Each row is followed by its class.
[ -85 -246 -118   21 -189  -61  144   40 -231  -59   28   19   11  -40
  189    2   17 -229  -98  -36  137   62   80 -344   74   27  219  146
  361  -29   22  217  -30  222    3 -132   -3  -81  135   53  -84  250
  191]
Q604
[-121   85  476  498 -188  266    7 -132  -22   67  454 -109  130  151
 -430  489  137  105  354 -143  367  -68  -36    7   28 -124 -447 -427
 -164 -284  175  193  198  -57 -505  -36  142  494 -112 -181  -49 -246
  400]
Q282
[ -78  121  241  -54  100  -84  -81  186   54  274 -330  120 -193 -155
  -17  100  101 -178   95  -36   48   77  235 -122  195  -60  116 -137
 -211   67   34 -131    2   -6  285  128  113 -116  160 -102 -160   50
  -22]
Q604
[  -3  209  688  314  208   19  -38 -208 -394   12  456 -137   57  -10
 -391  363  212  161  161 -637  374   -1   14  173 -274 -106 -651 -230
 -123 -100  541  198  -48 -405 -662 -134 -270  820  -43    3 -170 -294
  743]
Q25
[  18  359 -134  159 -212  145  195   -3  -93 -160  -17  164  -20  -33
 -194   53    8  158 -144  350  171   71  -75 -176 -135 -501 -103   95
  157  -47   72  112   81  -84 -168  -44  336   95  205  -86 -211  -46
  214]
Q647
[ -81  -49  171  -99  115  -94 -263   76  -76   72 -148  176  -87  -72
  178  -96  179  -36   49  -52  -24   -4  -60 -130   60  -32  -56 -193
 -181  106  205 -110   -3  -59   72 -225  150   92  203   67 -271    2
  117]
Q282
[  62  -19   62  234  -20   81 -212   75  -47  108   80   41 -100   32
 -187  126  128  -83   28 -102  120  -23   99  -95   88  -21   68  -99
 -126  -33  210   69    7   77   15 -287  103  211   60 -316 -138  -40
  293]
Q586
[ -39  227  193  266 -257   -6 -335    7  -12  -48  235   71   70   66
 -504  218  290  102  142  -15  253   -9   88  -30   21 -117 -455 -295
  -85  121  230   49  123 -203 -346 -207    4  209  -91 -155   23 -168
  290]
Q24
[  15  274  -98 -334   82  -65   -7   35  432   55  -86 -281   79 -165
  -47 -434 -301  -13 -100   40 -405  205 -201  235 -124   64  162  391
  217   72  141 -289  -63 -144  223  217   28 -255  188  163  -61 -265
 -380]
Q586
[  20 -141   -6   95  -91  -88   95 -126 -230 -258   88  260 -234  -59
  166   33  125  -98 -134  -20  -38   65 -254  -20 -119  -80 -303  -83
   67  117  249  -15   -7   18 -503 -237 -175  382  203  202 -179 -169
  435]
Q299
[ -22  212 -247 -346  -45 -112  -31    5  235  207 -430  176 -444 -157
  284 -292 -103 -136 -203  448 -307  -52 -168  275  253   58  395   80
 -273  201 -337 -344  114  233  280  238    8 -144  174  192  -40  -59
 -357]
Q299
[  -2  225  514   76  115   29 -113 -231 -123   15  247 -133  -38   61
 -234   37 -100   75   21 -290   27   83  -10  157 -150  -47 -466   -2
  -90   45  658   24  -61 -577 -289  -22   -2  362   10  -72 -127  -45
  134]
Q299
[  77   28   76 -151   12   13  -59 -164 -367 -185  -53  215 -151   19
  198    8   14  251 -210  110  167   61  -84   47  -67  -52   -2   45
 -249    5  205  -46  -35 -104 -112  -70 -117  253  -16   61 -229  -21
  233]
Q849
[  36 -235  -95  -20  -27 -189  283  160 -220 -272 -134 -131  -19 -185
  208   71 -153 -193  -89 -210 -198  261  -44 -413 -105 -121   81  335
  204  -53  431 -144 -127 -103 -156  -27   -4 -107  268  309 -250   40
  186]
Q729
[ -52  359 -192  -65 -399 -294  148  -19   71 -240   10   -2  -21  173
  158   -5 -190  269 -181  444   38    1   83   34   13 -211    8  275
  258  -48  -64 -257   79  -89  177   55  329 -244  -15   87  -14   25
 -261]
Q308
[  70 -187  341  571 -102  162  -79 -127 -424  -17  415  176  -90  169
 -377  758  170  244   99 -104  438  -95   44  -81 -150 -317 -600 -313
   11 -151  197  392   64    5 -613 -206  -50  784   11 -268 -165  -29
  899]
Q729
[  61  223   27 -112   -7  -24 -226  174  168  140 -197  134 -128  -33
   69 -127   49   11  140  296  -66  -93  111    4  208   10  102 -129
 -293   68   -5 -274   50   20  306 -114  196 -162   62  -25    5 -118
 -331]
Q25
[-104 -241 -132 -148 -221 -306   62  109 -158 -228 -129   57  -41 -146
  295  -59   -8 -277  -29 -130  -62  326    1 -251   -3  183   -9  156
  217   29  220 -250  -75   55  -78  -51 -192 -178  153  327 -109   44
   70]
Q282
[ -34 -234  -49   61 -156 -217  207  239  -94 -255   21 -141   52  -17
  286  -53  -25 -188   71  -71 -232  152 -208 -118 -159 -170  -50  258
  223   38  284 -270  -56  -69 -239  -53 -136   -1  195  304  -68 -122
  140]
Q586
[ -33   51 -115   -5 -368 -104  -79 -252  -42   27  277  290 -176  295
 -103   -1  -82  198 -148  565  146  -47  -99  212   11 -292 -157    9
   47   51  -70 -113   39   -4 -140  100   20  126   14  -58   39  -25
    7]
Q25
[   6    7  232   96  143 -120 -243  120 -188   60 -184  141 -182  -97
 -167  194   53  -71   27 -257  -89   51    6  -89  -31 -246 -249 -113
 -277    5  373  -44   52 -465  -59 -226  282  305  288  -18 -353  -38
  323]
Q586
[  78  380  -78 -250   12  -84  197  -81  276 -226   26 -261   16 -108
  214 -430 -474   54 -154  205 -103  147 -119  122   -4 -104  -90  440
  259  -62  190 -220   28 -395  192  110  107 -171  123  169    5  -92
 -374]
Q25
[-147   94    5   -5  -74  108 -294  -52 -111 -137 -118   17  -39 -101
  -47   22  104  -79   38  -48  -74  181  -30   -2   35   68  -74  -95
 -216    2  339 -130   70 -168  -87 -173   82  132  -19  -12 -173 -113
   51]
Q24
[ -50  235  168  383 -470  117  -19  163  -25 -323  269   14  189  261
 -101  209  182  196  107  223  331  -94  -14    5  -27 -464 -433 -173
  220  -55   -5   38  111 -126 -293  -76  302  -16   17 -177   43  -77
   93]
Q308
[-129  -92   -3  -57   31  230 -197  123  -48  105 -238   12  -11 -123
 -131  114  -72  125  112  147   54   71   -5 -112  128 -227   26 -189
 -112  -33   42  -43   13  -40   67   62  155  -49  158 -191 -150   70
  -28]
Q282
[  40  -89  187  209 -113   55  -51 -180   68 -230  302 -201  -66   54
 -162   71 -191   87   -5 -157  -33   73 -236  258   53 -157 -321  162
  133  -10   79  130  122 -317 -336   18  -21  279  163  168  -17 -268
  215]
Q299
[-140  448  329 -128   18  -73   29 -118 -192  -17    7 -181  100  -72
 -149 -185 -331  -67   33 -307  111  244  103   27 -245 -164 -139  147
   68 -155  826  -91    0 -420  103  -80  244  100  -14  -95 -269 -214
  -37]
Q647
[  59  -35  309  205    3  352 -232    4 -427  104  179  400 -267  -49
 -218  424  274  329  146  214  160  -83    3  168   69 -376 -246 -460
 -404    4  -98  274 -209   68 -242 -223  196  671  146 -223 -245 -122
  425]
Q282
[   5  176  303 -126    1 -222   93 -143   63  114  109 -349  141   29
 -147 -178 -418   57   14 -299  -45  189   49   84 -185 -226 -171  319
  165   60  563 -156  -49 -574   30  -75   32  160  -14   51 -123  -26
  -33]
Q647
[  98  229  369  105   53   26  -63 -157  -98  -39  223  -58    5 -113
 -392  -13 -107   69  -39 -417  137  126 -147  185  -93 -192 -389 -128
  -53  -78  431  181   38 -340 -325 -103  -37  362  145  -53 -169 -263
  307]
Q250
[  66  365  103  -54  146 -141  -73 -168  282   38    9 -226 -158 -112
  -85 -453 -282  -43  -62 -280  -61   98 -216  191  -22  190  -70   60
   44   64  310 -104  163 -316  -43  -12 -148   63   30   60  -44 -135
 -142]
Q729
[-200  214 -122 -101 -251 -391  110   74  231 -142 -140 -111  -10   21
  180 -210 -200  -98  113   43 -121  314   70 -174   78   10   36  268
  261   31  547 -508   80 -194  334 -158  274 -473   60  175  -93 -117
 -291]
Q586
[ -19 -442  204  165  -44  -46   81  160 -574  -29  201  -79  -16 -225
 -112  397   89 -226  118 -369   24  112   33 -294 -164  -14 -152 -129
 -138 -104  470   89 -226  132 -463  -33 -213  377   33   81 -208   26
  576]
Q729
[ -70 -152 -106 -325 -138 -266  333  181 -168 -283  -11  -11 -204  -24
  645 -229 -181  -82 -136   18  -34  228 -132    0   76  209  168  206
  276   -1  121 -324 -173   87    8  -70 -119 -177   41  411  -89   89
 -257]
Q250
[ -16 -212   87  215  -90 -230  106  128 -336 -138   68  -27  -77 -162
    9  221  195 -246   60 -425  113   32   48 -436   12   12  -83 -148
  104    2  492   68 -176   62 -363 -208   -6   39  144   14 -199  143
  363]
Q729
[ -71 -288  -35   -3 -221 -179  232   38  -93 -396  -62  -19   44   58
  318  -53 -167  -90  -55 -180    3  229 -103 -271 -117 -122  163  199
  308  -25  466  -90   30  -76 -136 -346  126 -110  105  272 -194 -119
  156]
Q24
[ -70  375  251 -265   64 -156   -3  -47  161  -18  220 -206  147    6
   74 -505 -154  170  -69  -63  -18   60  -85  109  -73  -62 -122  162
  150   60  304 -163 -144 -286  259  108   55 -100    7   69   -9 -107
 -295]
Q24
[  68  202  -32 -173  -22 -255  -43  114  270 -204   26 -275 -105  -30
  117 -447 -360  139 -168  -88 -152    0 -107  266  -71    8   60  279
  207  160  116 -243  -13 -349  186   80   15 -120   52   88   51 -165
 -322]
Q849
[ -77  178 -260   50 -323 -213   96  -38   32 -197  -19   18   28   61
   37  -43  -57  122  -40  342   42 -105 -114 -109   15 -285 -105   86
  231   69  111 -116   67  -15  -61    2  239 -217   93  -15  -35   86
   18]
Q25
[-196    8  142  307 -251   97 -150  -83  -27   13  126  -72  121   37
 -415  500  116  141  164 -279  413   29  143 -117  -22    0 -263  -99
  157 -110  250  163  152 -140 -366   26   29  250   46 -132  -94  -96
  527]
Q849
[ -61 -299  299  321  -78  -70   40    5 -369   31  309   47  -49 -158
 -131  477  292 -313  202 -442  189   -6   96 -145  -98   25 -433 -161
   21  -26  393  190 -163  -24 -539 -162 -171  521  129   35 -103   -8
  770]
Q25
[  13  160  587  269  -12  -97  -39 -128  -97  -93  416 -240  254  122
 -511  -20   29  -92  -23 -681  185  119   33 -105 -192 -159 -376   10
  102  -35  716  307   79 -558 -403 -177   67  404   17 -142 -179 -160
  495]
Q250
[  32  281  254  -77  -38 -325   50  103  -43   55  174 -162 -105 -163
   85 -365 -133  -56    4 -198    7  128   46   37  -17   86   96  189
  106  -40  369 -129 -172  -93  209  -69   26  -32  126   35  -95  -45
  -82]
Q308
[  34 -254  153  295 -103   47  130   46 -328  -82  187 -145   54 -146
  -13  375  155 -151   21 -414  124   63  -56 -320 -157  186 -117   86
  158 -110  457  110  -85  148 -472 -145 -329  298  159   73 -185   36
  721]
Q604
[ -30 -224 -274 -105 -409 -286   62  206 -137 -264  -90  -92  -23 -152
  261 -115  -95 -250  -69   98 -178   48 -102 -354   13   15  182  209
  293   24  279 -255 -123  108   37  -20  115 -421  225  159  -48  141
 -170]
Q282
[-128  198  -70   44 -498 -207  -29  272    4  -45   13   69  -26   60
  -46   82  160  -10   42  371   77  -87   97 -105  217 -298   99  -37
  185   47  -65 -168   18  143  151   19  330 -421  129 -118   76   20
 -179]
Q282
[ -50 -161  -11   33  -11 -262  309   61  -54 -161  -74  -74 -138 -171
  424   52   36 -343  -66 -245   49   10 -185 -387   99   69 -225  -10
  247   27  292 -172  -25   24 -244  -84  -73  -66  219  272 -141  233
  151]
Q24
[   0 -125   92  323  -48  185  262   34 -517  -30   74  290 -325 -274
  209  400  172 -293  167   53  -12  -23  -72  -20 -190 -209 -292 -186
  -26  -97   85  112 -141  251 -409   23 -141  604  295   59 -108  -56
  496]
Q586
[  -5  138   77 -111 -248  196  -85  182    9   39 -177  230 -176  -86
  108  -41    9   87   16  498   90   -3   38   67  187 -228   47 -221
  -98  118 -349  -43   71   95  177   83  240  -15   98 -120  -86   76
 -170]
Q849
[ -23  241  415  126  178  114  -77 -135  -37   -7  268 -416   96  -75
 -304   46 -123   24   91 -473    4  162  -87  126 -137   96 -381  152
  -28 -153  607 -103   41 -505 -166  109 -149  249   -7  -55  -77 -221
  209]
Q849
[-183  400  280  257 -138   99 -137 -142 -244 -204  390   78  152    7
 -332  159  444  113  -49  -81  305  125  -57  -65 -219   62 -652 -185
 -125  -79  410   56  154 -347 -595  -16 -236  510 -102  -36 -116 -170
  600]
Q604
[ -27  369   21 -276  -83 -272 -144  219  130  -29 -325  206  -69 -126
  221 -310  152    3 -124  117  -63  100   65 -124  152    6   64  -51
  -88  191  127 -361   39 -102   99 -165   82 -188  268  157 -234  -21
 -121]
Q25
[  88  146  198   97    4    3   24 -254  -64 -192  294 -149 -140  -79
 -120 -254 -249  103 -104 -112 -130   59 -318  384 -138 -123 -327  -40
  -11  -14  101  -36  121 -377 -266  -21 -157  351    8   71    8 -222
   48]
Q308
[ -44  250  -50   65 -355 -201   88  -45  -63 -192  233  267 -187  142
   40   55  -53  252  -67  558  -45   31 -133  196  -57 -463 -285  -68
  209    8  -60 -174  -88   22  -21  -20  311   55   91 -100 -100  -70
  -54]
Q24
[ -30  156   40 -240  -43  -67 -202   38   65   82 -142  261 -177  -54
   58 -184  177    2  -95  173   89   60  -50   49  229  101 -134 -313
 -161   89 -165 -298   51    5  194  -94   14  -98  -28 -125  -98   19
 -202]
Q647
[ -61 -321   31   96   47 -148  103  -62 -226   54   49 -278 -182 -176
   75  180 -231 -210   95 -342  215   -5    8 -265  -61  220  -11   46
  237  -73  473  -46  -60  100 -222    1 -191  192   76   61 -137  149
  290]
Q25
[ -56   55  316  -63   11  128 -183 -211 -291   63   79  414 -215  -20
   17  161  271  193  -16  222   39  -60 -151  338   16 -279 -334 -395
 -430  113  -62  116  -64  -44 -233   33   30  522    6  -15 -173 -119
  257]
Q729
[  29 -569  260  231 -206   13  -58  157 -321  -88  242  -21   -4  -60
 -171  404  161  -99  185 -339  175  157   82 -195    7  -73 -130 -133
  130   40  177  138 -192   72 -540  -62 -244  237  176  120  -70  -88
  378]
Q849
[-160  174  477  279 -106  298 -153   16 -471   97  157  200   86   22
 -383  427  274  109  209 -101  407  -24   77   41  -50 -539 -497 -352
 -249 -129  278  347  150 -287 -371 -347  221  706   36 -200 -229 -212
  736]
Q308
[ -33 -245   60  -62  -82  -34  186   64 -508 -198   76  194 -112 -167
  304  116  140   19  -61   55 -106  -63 -172  -90   30 -250 -237 -346
   -5   74   70  -57 -257  104 -242 -165  -26   31  123  102  -89  232
   57]
Q24
[-106  347  251  -47  -34  -29 -326   15 -355    4    0  209  -28  -76
 -180  -25  351   90  -54    9  102   22  135 -103   -8 -156 -143 -212
 -284  136  356   16   10 -101   28 -251  180  223   40  -45 -228 -140
  238]
Q282
[ -43 -143 -150 -136   17   56 -107   -8 -101   -5 -212   80 -136 -163
   32   17  -26  -28  -20  185  -62   35    8  -58  120 -171   71  -69
 -100  134 -208  -16   12   35   68   54  130   51   97   83 -165   37
  -19]
Q849
[ 121 -442   67  443  -78  191 -105   30 -477   25  227   -2 -159  -61
 -193  400  117 -193   94 -158  195 -176 -196   29 -107 -339 -259 -270
 -151  -29 -104  290    7  189 -645  -48 -338  679  117  -65   -5  -13
  629]
Q282
[  11 -258  -55   -7  -58 -199  248  300  195 -145  -15  -14 -148   28
  476 -263    6 -304  -26  -99  -75   87  -51 -199  125  261  383  178
  188   50   93 -135  -67  333  197  -44   71 -388  122  278   40  -18
 -223]
Q250
[  13  547  334   -7   14  -75 -112    5  115   14  133 -366  166 -196
 -268 -249 -115  -99  117 -353  -31   16  -82  140 -124  120 -245    7
  -54 -105  327  -84  167 -447  -98   13  -16  102    7   52  -30 -229
  -31]
Q282
[ -26  272 -141 -560   68   -9 -105  180   96   13 -374  136  -94  -89
  492 -322  -58  180 -201  539 -144  -31   27    4   80  149  216   34
  -39   75 -181 -464  -11   63  593  147   89 -453  -29   28  -24  156
 -588]
Q729
[  -9 -529 -111   74 -120  -95  181   22 -128 -239   56  -23  -61 -113
  362  284 -107 -127   -2 -279   63  -21  -12  -87   70   33 -190   -8
  170   49   57  -16  -68    1 -290 -207 -176  166  100  198  -56  121
  411]
Q849
[  58  136  698  362   33   -7 -131 -144 -234  -83  322  -57  -53   20
 -413  468  137   72  149 -393  197  -66  -30   64 -283 -151 -683 -269
 -155  -65  515   72  106 -531 -544  -88  -24  707  -35  -89 -168 -284
  592]
Q24
[ -11 -278 -204   94 -278 -178   73  132  -23 -120  -69  -45 -207 -219
  138   57 -221 -181   90    8 -126  298   -7 -297   -5   76  191  179
  147  -28  315 -201 -142  171 -117 -110    5  132  268  156 -318  -62
  185]
Q604
[ -48  422  264 -301  129 -189  -20    0  137   -5   60 -167   81  -36
  153 -431 -242   12  -66  -57 -179   71    4  227  -45   10  -24  142
  -80  -49  282 -291  -45 -420  262  164   37 -204   34  101  -25 -124
 -471]
Q604
[ -59  -54   23  180 -169  -64 -101    4 -406 -222  316   65  -52   47
 -131  327  234  208   52   73   71 -212 -131   96   37 -123 -351 -304
 -121  -12    0   21   38   -2 -389 -169   19  281  -92    3  -55  -44
  344]
Q250
[ -22  -75  268  243   91  261 -192  -62 -304   93   16  179 -194  -33
 -145  355  163   12  157  -89  189  -25  -39   30  101 -121 -283 -411
 -415  -54  238  182   61  -54 -245 -282  138  523    4 -200 -245  -18
  414]
Q586
[ -33  -68   -3  231 -226   45 -260  -50 -167   38  278  129  -11  -53
 -296  245  295  165   96  226  196 -263 -125   12   -6 -256 -431 -438
  -70  176   83   56  -27  222 -243 -108   16  203  -11 -287  -18   -2
  407]
Q586
[ -30  447 -116 -346   98 -384  116  153   50  -75 -115  -10 -167 -201
  313 -704 -345 -107  -99  135 -438  230   14  177  -28  -28  234  495
  262   89  314 -294 -217 -273  566   64  169 -573  274  100   10   71
 -612]
Q647
[ -49 -170 -131 -179  -83 -244  363  243 -106  -82 -182  -50  -82 -142
  399 -104 -252 -184  -61 -118  -47  216  191 -257   54   80  439  283
  264  -29  248 -127 -227  218  229  -25  -13 -405  155  194   -9  157
 -186]
Q282
[ -69  438  139 -307  -74 -336   94   41  337    4   -7 -298  151  -33
  164 -481 -221  -18  -94  -63 -177  205   17    2  -43  209  110  460
  270  -75  306 -387   -4 -395  326  148   71 -354   84  160  -13  -20
 -427]
Q308
[   3  -17 -219 -171   41   -5 -150  -21  117   97 -221  -30  -78   48
  160 -155 -132   97  -43  249  -72  -23   -9  -24  149   18  226   63
   -9   80 -141 -207   43   97  356    8   96 -229   15    2  -29  136
 -356]
Q586
[-106   80  451  170 -222 -101  -12    9 -268    8  366  -55   31   52
 -275  309   87   62  107 -170  346  -38    9  -61   84 -141 -409 -309
  -53 -140  201   65   59 -193 -430   23   32  252   20  -18 -119   10
  291]
Q282
[-114  -42  518  206 -137   17  305  140 -420   67  243   83  -70  -88
 -101  383  187 -137  -13 -400  321   74  -71   18 -124 -447 -329  -99
  117  -71  433  250 -170 -142 -671  -41  -79  587  348   39 -242  -80
  796]
Q25
[ -60   75   55  -86   62  134 -136  139 -231   82  -59  356 -265 -133
  144  -50  136   84   47  246   38   67  -29  110   37 -122   60 -126
 -223   32  158   -1 -174  121   45  -73   53  232  214  -80 -187  -67
  126]
Q250
[ -27  242  498  153  -53   39   84  -45 -361  -10  270 -131   65  -81
 -336  104  -54   90   47 -263  116   76  -34   68 -132 -433 -466 -135
   64  -87  333  184  -11 -342 -389    2  -28  464  156  -41 -119 -144
  287]
Q299
[ 131 -293   40  270  -62   63   56 -102 -397 -119  174  -70   42 -112
 -128  284    0 -106    4 -344  260   16 -199 -252 -154 -152 -314  -87
  116 -131  211  266  -15   49 -526 -246 -208  453  110   50 -202   74
  654]
Q24
[  -1   28   40 -196 -127  -53 -214   71  -96  161 -192   93 -356 -240
   53 -113   38 -108  -27  219  -71   15  -24 -113  271   66  240 -172
 -173   72   -8 -181  -61  244  312  -89  282   -1  164  -82 -292   15
 -140]
Q299
[-111  146   66 -140  123   10 -167  111  -30  258 -261   79  -72 -225
  -19  110   49   36  138 -100  117   40  224   85   80   64  115 -217
 -164   52   82  -21  -89   91  156 -148    2   45   15 -135 -162   11
   78]
Q604
[ -83  168 -140 -306  -79 -199  -29  180 -182  182 -201  171 -118 -157
  151 -226    7  107  -32  319 -124   -6  124    5  115 -259  333  163
   15  175 -133  -61 -207   23  428  -82  293 -195  187   32 -145  233
 -171]
Q647
[ -32  495 -117 -487  -75 -492  294   51  486 -137 -243 -229   69  -94
  358 -596 -407  -87 -248   30 -274  330   23   23   12   -4  189  618
  451   36  245 -444 -123 -377  470  186  230 -673  227  245  -71   43
 -648]
Q299
[ 122   23  422  212  105  128  -84 -194  -90  -54  334  -31   28  -63
 -424   90    7  -45    5 -368   75  123 -218  303 -282 -142 -566  -39
 -270  -34  397  111   56 -477 -541   42 -320  563   -8  -14  -32 -368
  522]
Q647
